Known rows:
sagil: [  9.0  -9.7   7.7   7.8   7.1 -11.5   3.2  19.7 -11.3  -4.2   1.0  -1.0
 -15.8   0.3  -9.4 -12.0   7.1  25.6  -2.2 -15.0  27.2   1.8  12.9   9.1
  14.9   1.7  -1.6 -15.0  -7.5 -13.2 -21.6  -9.7   4.7   0.6   0.6  15.3]
flamum: [ 27.1   4.5  18.5 -14.4   1.3   8.0  -8.8   6.4  -5.6   4.2  13.6 -10.8
  -9.4   3.3 -39.8   1.5  27.2  29.2 -14.3 -19.6  22.0  21.5   9.6  14.2
  29.3  21.3 -10.8  18.1  -2.2 -17.1 -48.1  11.4 -16.5  -6.0   5.6  22.0]
drabrobran: [  6.6  -7.2  -9.4   2.4  -9.7   1.8   6.6  -4.6   8.4 -13.1  13.3  13.7
  -2.9  17.6  -6.7   7.3 -14.3  -5.5  -9.3  12.9  -2.6  17.1  21.7 -11.0
   0.2  11.5 -10.2  -6.5   4.3  10.1  12.9   7.4  -4.3  -5.9   7.0   6.2]
druskel: [  2.8   2.7   4.5   1.3 -10.4  19.0   3.4  -3.9  -6.5   1.7   4.9  -4.1
   6.9   0.1  -1.8   2.2  14.3  -0.8 -10.6  -0.3   6.2  -7.2  -2.4   6.1
 -10.0   5.8   5.5   5.6 -18.2   0.0  -6.5  -2.0  -0.3   4.7   1.5  -6.5]
rabuso: [  3.8  -9.9   1.7   7.4  -4.3 -10.5  -8.6   7.3   1.6   0.4   0.0  -0.4
 -12.7   2.7  20.4   2.4 -16.2   0.9   4.2 -14.2  -9.2  -3.7  -5.8  -0.8
   5.4  -3.8  -5.7  -5.8  11.4  -2.2  -7.5  -0.9   5.0   1.9   0.9 -11.0]
klagatek: [-10.3   1.4  -0.5  12.6   9.2   3.1  -0.3  12.5  -1.5  -1.9 -10.5   5.3
 -11.4  -7.9  15.2   1.5  -2.7  -2.6  -9.5  -0.1  -5.9 -17.6   0.6   8.2
 -11.9 -12.0   1.5  -4.0   2.4   1.8  -4.1 -13.2   7.5   8.1  -7.5 -12.2]
lizis: [ 15.0  -6.0 -24.4   5.7   7.9   6.3   4.1 -14.3 -16.2 -13.3  -1.7  18.7
  15.6   6.5   3.9  18.2 -34.0   5.2  -4.2 -10.9   9.8  -1.5   6.3 -13.7
 -24.1   0.1 -21.9 -19.8  18.0   8.7  29.0  13.2 -25.6  14.0   8.6   2.2]
nadror: [-18.9  -4.8 -15.5   4.3  -3.5  -2.3   5.0   8.3  17.3  12.1   8.1   4.4
  -1.1   3.9   8.9  -4.5   4.5 -13.3 -18.8  13.5  13.2  -4.6 -22.8 -13.8
  -4.8   8.7  -1.8  -3.5   9.8  -0.6  -7.8   6.1   1.8 -10.6   9.2 -10.8]
rubidrom: [-10.3   9.4   4.5 -21.7   5.7  11.1   5.1 -13.8   5.6   9.3  21.6  -1.7
   5.5  -0.1 -20.9  -5.8  14.3   8.4 -12.7  13.1   9.7   8.0 -13.1  -4.8
  25.0  31.8   1.8  15.4   0.8  -6.0   0.3  16.0  -0.1 -17.0   4.7   0.7]
ravu: [-5.8  2.9 -2.1 -0.1 -0.4  4.8 -2.8 -3.6 -1.8  8.2  2.8 -7.2  1.5  5.3
 -3.9  5.0  8.9 -4.1 -9.6  1.7  5.9 -0.3 -6.1 -1.5 -4.1  4.2  3.0 11.7
 -8.2  1.3 -5.7  2.0 -3.2  2.3 -3.3 -1.9]
bipla: [-10.2   0.5 -13.5   4.9  -1.0 -10.0   2.4  -0.3  14.8   0.4   0.0   1.8
   0.3   3.7  18.3  -1.5  -8.0  -5.0   1.1  -0.2   7.9   1.5 -20.1  -9.1
  -1.2   0.2  -2.3  -2.6   9.0   0.3   3.0   0.9   7.5   2.6   5.9 -13.1]
drosutru: [  6.6   5.1  -1.7  -4.7 -16.2  21.3  -7.4 -26.9 -12.9   6.7   5.1  -6.7
  15.3   3.4   2.0   1.9  14.3   0.1   3.3  -8.9   5.2  -8.5  -9.6   3.7
 -14.7   0.5  13.9 -10.0 -23.1  -0.7   0.8   8.5   1.0  12.6  -2.0   3.9]
tafus: [  2.0  -2.8 -15.0  25.7 -26.4   9.3 -35.7 -37.6 -18.9   9.6 -12.9 -30.1
  49.1  31.6  40.7  15.2 -28.2  -7.7  33.2 -28.2  19.0 -30.7 -37.7   1.3
 -40.8 -21.7  41.1  -7.6 -22.6 -11.8   8.9  28.0   6.5  27.9  -2.0 -14.3]
bruskol: [ -0.6  -2.9  -5.4  10.3  -0.1  -5.9  -3.8  -5.5   5.9   1.9  -7.4  -1.3
   4.0   5.3  12.6   3.0 -10.4 -13.9  -1.9  -3.3   4.1  -9.1   1.3  -1.4
 -20.6 -14.8   6.3  -8.4   2.2   0.9  -0.7  -1.1   8.6   8.6  -0.3  -8.9]
flaklatrim: [-21.8  17.0  -7.3 -13.3  17.9  10.3   9.3  15.4  11.5  15.4  -7.2   5.2
  -3.4  -8.0  -9.1   3.6  18.3 -20.3 -26.5  11.0   5.5  -8.1 -14.8  -2.2
   0.8  -1.4  -4.3  14.5   6.9   4.8  -4.4  -5.4  -6.7  -9.5   4.0 -16.8]
flagesu: [  6.4   6.2   4.0  -1.1  -6.3  11.2  -1.5  -7.1  -5.2  -1.2   6.6   1.0
  -1.0   3.3  -3.0  -2.4   8.4  -2.5 -14.7   0.2  10.3  -4.3   2.5   2.8
  -3.9   4.9   6.0  -0.6 -12.1  -0.5   2.0   1.7   3.5  -3.2  -3.7   2.6]
drusta: [  1.4  -0.4   9.4  -3.9   1.4   4.3   3.9 -14.0  -4.2   5.0  12.2   6.5
   5.3  -1.8   1.9   0.6   9.3  11.2   1.6   2.6  -6.5   6.6  -5.7  -1.7
  10.2  13.8   4.2  -0.8   5.5  -3.3   4.8   0.3  -2.3  -5.9  -2.3   2.3]

Facts:
{bipla drarun dufla gopil levom miflon rabuso regru sketok sofar stugra teza} φ c
{botrome daskeker drosutru klari lipan ludok petroger ragrum voklon} φ e
{brizir bruskol draskogek flaklatrim flamum flepel gaklu greflun makik pogi ravu sadris vodo} φ b
{brokos brosi drusta flaklo govel graklur ludra rubidrom sati trasik zetorol} φ g
{daples digrir dreflal druskel flagesu flekledu gavor gragrok grozal klagatek magral mazan parar rasom sagil sistos skaba skatrogrir vosak zapok zutin} φ a
{diste fedal fligo fupla grugretu grugrim klabrim lizis plemos tafus talanik trano truzor zustanal} φ f
{doniskar drabrobran drifus flalun flazu grevu kople nadror ploklok poplum rebrom rusator stogropim stozo tanur} φ d
{bipla botrome nadror regru sketok zapok} Ψ rubidrom
{bipla brokos brosi bruskol drifus drosutru druskel flagesu parar sofar trano} Ψ pogi
{botrome brizir petroger rusator} Ψ flaklatrim
{brokos} Ψ grugrim
{brokos grevu trasik} Ψ flepel
{daples} Ψ stozo
{daskeker grozal truzor} Ψ sagil
{diste} Ψ dufla
{drabrobran flagesu magral ragrum regru sati talanik} Ψ sketok
{drarun graklur plemos} Ψ mazan
{drarun govel} Ψ brokos
{draskogek fedal sagil} Ψ talanik
{dreflal lizis sadris} Ψ sistos
{drifus flazu grugretu lipan rabuso ragrum} Ψ vodo
{drosutru druskel stozo teza} Ψ greflun
{dufla klabrim} Ψ ravu
{dufla vosak} Ψ drosutru
{dufla} Ψ ludok
{fedal zustanal} Ψ ploklok
{flaklatrim fupla klagatek kople parar poplum ravu stugra vodo} Ψ trano
{flaklo fupla} Ψ ludra
{flalun} Ψ grevu
{flekledu} Ψ brosi
{flepel sadris skaba} Ψ drabrobran
{fligo rabuso truzor} Ψ ragrum
{fligo} Ψ plemos
{fligo gopil zustanal} Ψ kople
{fupla stugra} Ψ doniskar
{fupla} Ψ fligo
{gaklu} Ψ flazu
{gavor} Ψ zapok
{govel} Ψ flekledu
{klari ravu tanur zetorol} Ψ druskel
{klari} Ψ flagesu
{levom stozo} Ψ parar
{levom regru teza} Ψ drifus
{lipan} Ψ flamum
{lizis} Ψ teza
{ludok poplum rabuso} Ψ zetorol
{miflon} Ψ skatrogrir
{nadror} Ψ voklon
{nadror} Ψ klabrim
{sagil} Ψ grugretu
{skatrogrir} Ψ poplum
{tafus} Ψ vosak
{tanur} Ψ klari
{zutin} Ψ rasom

Rows:
No name comes twice in this set of rows, the named rows included.
[  6.0 -12.3  14.3   4.8   5.1  -2.0  -0.7   9.4 -11.0  -3.2   3.2   0.4
  -6.4 -14.4  10.7  -8.6   8.7  23.5   5.1 -22.3  10.7  -4.8  -4.3   7.2
   0.9  -7.4 -13.2 -19.9  -7.9  -8.6 -17.9  -8.7  -5.8   9.7  10.5   8.1] | lipan
[ 14.7   3.1   1.7  -9.0  -5.1  -8.7   7.4  18.6  -8.7  11.9   7.2 -13.8
  -6.0   7.4 -26.0  -6.4   1.1  18.3  -3.7   9.6   8.1  13.8   5.5  18.4
  36.1  27.4  12.3  16.4   8.9 -13.3 -20.5  -4.5  -2.2  -8.1  -1.4  25.0] | ploklok
[ 17.4  -9.6 -35.2  18.4   7.1  21.6  12.8 -14.9 -23.0 -26.7  10.3  44.8
   6.0   8.9   8.3  25.9 -41.7  12.2 -44.8   4.0   7.6  -1.4  30.5 -11.1
 -28.4  12.0 -17.8 -36.4  23.9  29.5  41.5 -10.8 -29.3  24.2   4.4   7.4] | dreflal
[  0.1   2.6   9.1   2.2 -12.5   9.6 -10.9   7.3   5.3  15.7   6.4  -1.0
  -7.6  -4.9   1.5  23.1  13.2  -5.6  -5.1  -6.6 -27.9  -3.7   0.4   5.0
   3.7   8.2  -7.9  20.2   9.5   9.9 -29.0   7.4  -5.3   7.2   6.0 -10.1] | poplum
[  9.0   1.4 -14.1  -3.3 -10.0  10.5  -3.5 -10.8  -0.7  -1.7   8.6   3.9
   6.6   7.1  -0.2  12.6 -13.4   7.5 -14.1  -1.8   6.5   5.5  -2.3   1.6
  10.6  18.8  -2.7   0.2   7.7   5.7   8.8   8.5 -12.6   6.3  -0.1  -2.0] | teza
[-11.3  30.7 -23.9   6.0  37.0  -1.8  19.9  13.2 -27.3  11.3 -29.3  10.4
  -2.8 -26.0   0.5   8.7 -24.3   6.1   7.2  15.0 -60.6 -28.0  -0.2  30.9
  10.0  -4.8  17.3  19.0  44.1  17.5  40.2 -58.8   0.3  13.9 -29.9  -3.3] | flaklo
[ 21.3 -16.6  15.5  12.5   6.3 -16.0  -7.5  16.7  -9.4  -2.4  -6.5  -3.1
 -12.3   2.5  10.2   2.2  -2.0  22.6  -2.8 -24.8   4.6   1.3   4.1   5.1
  -5.3 -14.2  -2.3 -18.0   3.6 -13.3 -33.0  -2.0   4.7   3.6   2.4  -5.7] | gaklu
[  0.2 -15.6  19.5  -3.5 -26.3 -14.8   1.4 -11.8  30.6 -31.3  10.1   6.6
 -14.7  10.8  -8.1  -0.1  -3.7 -26.5   8.4  24.2 -20.1  34.4  53.2 -25.2
  -5.5   6.8 -20.2  -7.6  -7.2  14.5  17.1  15.6  13.1 -22.4   9.8  15.6] | grevu
[ -1.0   3.6   7.6  -5.8 -14.0   9.0  -1.8 -12.9   5.8  -6.3   4.0  -4.6
   3.3   5.0  -7.4  -5.8  12.5 -13.9   5.9   8.0   2.3   4.1  12.7   3.2
  -4.1   1.6  14.4   2.7 -28.8   2.2  11.2   3.0  15.3  -2.3  -7.6   5.3] | flekledu
[ 10.9 -13.9 -20.8  13.6   4.7   1.3   7.4 -12.8  -8.1 -21.4   4.5  29.0
   4.8  13.4   2.9  13.9 -31.6   5.4 -21.2   1.1   3.3   4.4  24.4 -17.3
 -24.9  -2.2 -15.8 -28.2  14.9  12.7  26.4   2.0 -17.2   5.0   3.0   4.2] | sadris

The same things again, as new rows of numbers:
Known rows:
gopil: [  9.0   3.3  -8.0   4.6  19.6  28.6 -21.4   7.4   7.2  10.0   8.5  27.2
  -6.9 -19.3  14.2]
sadris: [-25.2  17.9   2.3 -10.9  31.3  58.7 -23.8 -20.3 -14.8  19.9   0.7 -15.2
  13.6  -1.8 -19.8]
vosak: [-24.2  18.8  -7.8  45.4  22.7  -0.2  27.6  32.3  -3.2 -33.2 -16.0   0.8
 -30.4   8.6   1.6]
drabrobran: [-17.9   6.8 -12.1  10.9  30.6  31.3 -23.9 -14.3 -16.9  12.9 -10.1   9.7
   6.7  -6.6 -18.9]
grugretu: [ 25.2   8.0  14.5  11.9  21.0  31.0 -13.2 -10.1 -31.6 -12.7 -11.0  -5.9
  18.1  -7.5  -1.5]
brokos: [  2.4  -5.8  -5.9  16.6  31.3  20.4 -12.9   3.8   0.3  11.6 -16.9  19.6
   1.6  15.7 -26.7]
teza: [  0.4   1.5 -14.6   4.9  31.5  56.1  -5.7   4.3 -23.5 -10.1  -4.5  -3.4
  -3.1   2.9 -29.3]
flaklatrim: [ 42.0  17.6  -1.4 -41.5  28.9  22.6 -10.6  -2.6  -9.0  -9.0 -26.1 -18.4
  -5.4   5.0   0.8]
dreflal: [-62.7  20.3  -5.6 -14.7  24.4  77.1 -14.9 -15.4 -50.0  29.8  23.5 -20.2
  21.6  -7.6 -18.6]
flepel: [-14.4  -6.2  20.9  -8.2  42.1  38.5 -25.9 -20.2 -14.5  -4.3   7.4   2.4
  24.1  49.1 -48.5]
sofar: [ -0.5   1.8  -9.3   9.1  37.2  45.1   1.6   6.1  -1.3   1.2  13.5  14.6
 -13.9   2.9 -17.1]
bruskol: [ -8.6  24.3  -0.3   8.0  16.9  13.7  -6.0  -5.9  26.0  -5.0 -32.0   0.4
 -19.2 -14.3   2.5]
kople: [ 28.1   6.0   3.8  -4.5  30.6  14.6 -32.3   5.0  -9.2 -11.7 -17.5   8.0
  -2.5  -2.9   7.6]
tanur: [  8.2  15.9  16.1   1.4  47.6  37.2   4.5  -4.9   0.8 -34.0   0.8   6.3
 -11.9  -4.7  -1.4]
sagil: [  1.0  12.6 -10.1  29.2 -20.9   5.4 -20.3   9.1 -27.3  -7.6   0.6   2.9
  -1.1  -9.6   9.1]
levom: [ -1.1   8.0 -12.9   7.3  18.2  45.3  -3.4  14.8   8.9  -0.1  -3.2  14.4
 -15.3 -20.2  -6.6]
rusator: [ 35.7  22.6  10.3 -51.5  38.1  32.2  -5.2   7.5  -2.1   6.0   0.5   2.5
 -14.9  -8.3  18.3]

Rows:
No name comes twice in this set of rows, the named rows included.
[-23.5  -3.9  31.6  -5.6  68.7  38.5 -33.5 -38.8   2.7  19.5  48.8  31.4
  14.5  54.7 -48.7] | flalun
[-35.3   5.9 -11.7 -22.4  33.1  68.9 -26.9   0.3 -76.4  -1.5   4.5 -24.7
  33.8  32.3 -40.3] | sistos
[-29.3   7.7 -15.6  40.5  37.8  35.4  22.2  48.6  45.1 -26.7  -3.3  33.7
 -22.3 -26.1  25.5] | miflon
[-25.0  -2.4   8.4   5.4  50.3  27.8 -15.7 -16.1  -4.4  45.0  32.9  22.5
   7.4  18.1 -31.4] | trasik
[ 39.5  26.8  19.2 -62.5  30.6  24.7   5.8  -1.0 -56.9   5.2  13.2 -34.2
 -30.6  12.2 -15.4] | gavor
[ 43.2  -4.3 -37.0 -14.9  -7.7   2.0 -16.8  -0.5 -26.7  11.8 -61.4 -31.8
 -21.3  10.6 -10.7] | voklon
[ -8.6  18.7  -3.8  27.1  24.7  15.0  18.6  49.4 -11.9 -54.0   2.6   9.7
  -2.3  14.5  16.8] | skatrogrir
[-22.9  18.1   9.4   1.3  45.1  73.4  -1.1 -21.4 -32.2  17.0  -1.4 -22.8
  29.6 -22.1 -14.0] | lizis
[-23.8  26.0  20.2  56.4  54.8  21.7  51.2   9.4  25.5 -45.9 -31.8   8.4
 -32.4 -11.1   3.9] | tafus

The same things again, as new rows of numbers:
Known rows:
skaba: [  9.5  26.5 -11.7 -29.5  23.0  17.2 -19.6  49.5  23.9  20.9  19.1  17.8
 -17.3  13.8   7.4]
teza: [ 42.0  -7.6 -14.3  -5.3 -13.7 -20.5  16.6  29.7 -21.2 -32.2 -10.6 -34.5
  10.1 -14.3   0.5]
diste: [ 31.4 -19.7 -16.6 -12.4  -3.8   3.6  -6.2 -18.5  18.3   9.2 -11.7  33.0
  -5.2  26.4   4.0]
trasik: [-10.9  16.9   5.5 -29.9  -1.0   1.4 -15.0  57.4  -7.2  31.7   7.6  32.2
  16.5  13.5  38.1]
flaklo: [  4.5  41.4 -61.8  -6.0  -4.5   7.6 -55.2 -25.0  25.8  51.5 -35.7 -46.0
  20.7 -44.4  -7.0]
bruskol: [ 23.2  10.2   3.8  -2.4  29.8 -16.9  -2.7 -23.0  16.8 -28.6  29.3   2.6
  35.1  24.0  12.3]
dufla: [ 29.9 -13.6  -9.4   5.0 -13.5 -22.6  17.4   0.0 -29.8 -41.2 -25.7 -13.1
  15.1  -2.1  12.5]
zapok: [  6.5   4.3  50.7  14.4  39.2  13.6  -3.9   1.9 -19.1   0.5  -6.8  26.9
 -28.7 -28.1 -27.1]
flagesu: [ -3.8   9.8   9.6 -10.4   6.6   6.8  -4.1  -1.1   5.1  -3.2 -14.7  13.2
 -22.8   6.2 -15.1]
drabrobran: [  4.3 -13.1   4.8  -5.8 -12.1   9.4  20.0  45.1  12.3 -13.1  23.3  -2.2
  23.5 -12.2  -2.8]
drifus: [  7.1 -22.1  -1.4  13.2 -14.8   5.5  18.6   4.8   5.2 -20.0  12.3  -7.8
  10.5 -12.7 -11.0]
ragrum: [-20.4  -1.4   8.2  -2.1 -21.4 -10.6  -5.2 -13.7  -7.8  37.4   2.5  -2.2
 -45.6   0.9 -12.5]
lipan: [-18.4  -3.0 -14.4  19.2 -16.2  -8.0 -13.2  -4.8  -5.8  44.9  21.3  15.9
 -55.5  19.2   8.4]
ludra: [-27.0  35.2 -22.3  -5.6 -17.4  -0.9  -8.0 -16.4   3.3  28.2 -56.3 -60.1
  10.6 -52.5 -39.9]
grugrim: [-52.2 -15.1  39.6 -33.0 -34.7   5.1  36.7  16.6  -7.5   2.3 -26.4  -0.8
   5.6 -12.6 -18.5]
drusta: [ -7.0  16.9   3.6  -4.1  -7.4 -12.1   2.6   5.2 -14.1   7.7 -26.0   5.8
 -17.3 -12.4  -5.5]
digrir: [ -9.4  13.7   6.2  -9.5   8.5   8.6   5.4   1.0  -1.4   8.4 -12.6   7.0
 -23.2   4.8  -9.2]

Rows:
No name comes twice in this set of rows, the named rows included.
[ 23.2  -1.6  21.1  10.5  14.5  -2.0 -36.4 -13.2  -8.7  64.5  11.6  29.4
 -23.9  -9.9  -7.9] | botrome
[ 26.0 -27.4  12.1  30.1   9.1   9.4   1.2  -5.4   0.1 -18.4  22.8  27.3
  16.5 -24.9   4.9] | nadror
[-13.0  10.4   9.9 -13.0 -10.7 -15.4  10.1  11.5 -13.5   1.2 -31.4  17.9
  -4.6  -2.8   4.6] | brosi
[ 26.9 -25.0 -16.8  14.5  -7.9   2.7   3.1  -8.9  16.4 -15.5  13.2  16.6
  30.7  -1.9   9.3] | tanur
[-50.8   6.8  22.3  33.6   8.8 -16.1  62.0 -16.8  -4.7 -51.1  21.9 -53.1
 -17.9  18.0 -28.4] | flamum
[  0.4   9.9   2.0 -28.4  -5.3  -6.5 -14.1  20.4  -6.9  23.3 -10.3  34.0
  13.5   7.3  32.9] | govel
[-18.8  19.7  34.8 -25.7  14.9  -5.7  27.7  23.4  11.5 -14.5  38.5 -18.1
  50.4  21.2   9.0] | flepel
[-28.5  21.8 -28.0  14.8   7.2   9.1 -31.6  -6.9   6.8 -13.5  26.0  20.0
 -56.8  13.8  26.2] | grozal
[ 25.1   9.6  -9.2 -15.9   9.8  -3.5 -17.6 -10.4  17.3   0.2 -14.6  32.5
 -18.1  25.1   0.1] | daples
[-17.0 -25.0 -15.2  30.6 -16.1  12.4  22.4  -5.6   2.8 -25.4  23.8 -11.9
   1.7   6.8   6.8] | flazu

